Here is a tiny trained network, its code and every weight. The questions are about switching its units off for an input and a class, where a switched-off unit gives its printed mean instead of its output.

import numpy as np


def w(rows, s, z=0):
    codes = np.array(rows[::2]) - 128.0
    scale = np.full(codes.shape[1], s)
    scale[-1] = z or s
    return codes * scale


def f(y):
    return y / 2 * (1 + np.tanh(0.7978845608 * (y + 0.044715 * y**3)))


def log_softmax(a):
    a = a - a.max(-1, keepdims=True)
    return a - np.log(np.exp(a).sum(-1, keepdims=True))


def net(x, mask):
    res = np.array(x, float).reshape(1, 6) / 4 @ E
    y = f(res @ A[0][:, :-1].T + A[0][:, -1])
    res = res + np.where(mask, y, B[0][:, -1]) @ B[0][:, :-1]
    return log_softmax(res[-1] @ U[:, :-1].T + U[:, -1])


A, B = {}, {}
E = w([
[113,61,73,94,190,246,63],'x0',
[152,127,142,128,152,152,180],'x1',
[23,200,149,107,41,190,163],'x2',
[102,109,129,119,134,110,135],'x3',
[131,138,134,137,130,132,112],'x4',
[138,164,137,113,165,136,136],'x5',
],0.014)
A[0] = w([
[65,113,126,94,121,231,92,90],'N0',
[119,154,190,137,92,147,240,247],'N1',
[161,152,145,208,152,11,130,252],'N2',
[207,72,188,152,116,50,81,254],'N3',
[179,63,82,113,216,187,54,151],'N4',
[48,223,128,179,98,126,112,154],'N5',
[235,136,107,120,147,111,135,216],'N6',
],0.011,0.0053)
B[0] = w([
[185,104,75,35,185,189,145,215],'N0',
[90,175,107,105,122,137,22,252],'N1',
[143,122,147,76,148,208,104,241],'N2',
[158,158,7,81,133,149,153,225],'N3',
[75,149,75,195,162,80,181,247],'N4',
[130,174,96,120,99,127,84,232],'N5',
[86,120,100,105,155,167,119,196],'N6',
],0.012,0.017)
U = w([
[153,131,99,31,200,202,142,255],'0',
[27,241,145,171,49,109,72,191],'1',
[142,97,153,154,144,101,198,10],'2',
[118,79,172,177,146,7,86,38],'3',
[150,77,246,158,143,129,115,24],'4',
[169,68,254,234,109,121,114,45],'5',
[53,112,60,210,204,93,166,112],'6',
],0.0078,0.0038)

Each question gives the input, the list of numbers given to net, and the class t.
The units are the neurons (one row each of A and B). Each row of codes is followed by its name. A weight is (code - 128) times the scale printed after its matrix; where a second scale follows, it is the last column's (A, B and U).
mask holds one flag per neuron, in row order. A switched-off neuron (its flag False) gives its mean, the last column of its row in B, instead of its output. The means were averaged over made-up inputs and are rounded, as every weight is.
A unit's drop is (log p(t) with every unit on - log p(t) with that unit switched off) / (log p(t) with every unit on - log p(t) with every unit switched off).
The circuit of an input: a set's keep is (log p(t) with only the set's units on - log p(t) with every unit switched off) / (log p(t) with every unit on - log p(t) with every unit switched off). Starting from all 7 units, units are removed one at a time, each time the one whose removal leaves the highest keep (on an exact tie, the one counted first), for as long as the keep stays at least 0.8.
circuit, biggest first: the units of the circuit, biggest drop first
k most important neurons: the k neurons with the biggest drops, biggest first
drop when u is switched off: that unit's drop, to one decimal
input [0,6,3,-4,-8,-1], class 1: circuit, biggest first => (N2; N0)
input [-4,7,1,1,6,4], class 1: circuit, biggest first => (N0)
input [1,1,-4,-5,4,6], class 6: circuit, biggest first => (N4; N0)
input [5,6,-1,-6,-2,-4], class 6: 2 most important neurons => (N4; N2)
input [4,1,0,-2,-1,-3], class 6: circuit, biggest first => (N4; N2)
input [0,7,8,-3,-1,-4], class 1: 3 most important neurons => (N1; N2; N3)
input [6,3,-1,-7,-6,-7], class 6: 2 most important neurons => (N4; N2)
input [-8,-8,0,3,7,-6], class 0: 3 most important neurons => (N2; N3; N4)
input [1,-6,-1,5,1,5], class 6: 3 most important neurons => (N0; N2; N1)
input [1,5,-5,3,6,4], class 6: 2 most important neurons => (N4; N0)
input [4,-3,-6,0,4,0], class 6: drop when N6 is switched off => 0.0
input [5,6,-7,-3,0,6], class 6: drop when N4 is switched off => 0.3
input [5,-7,-3,-5,5,-2], class 6: drop when N4 is switched off => 0.5
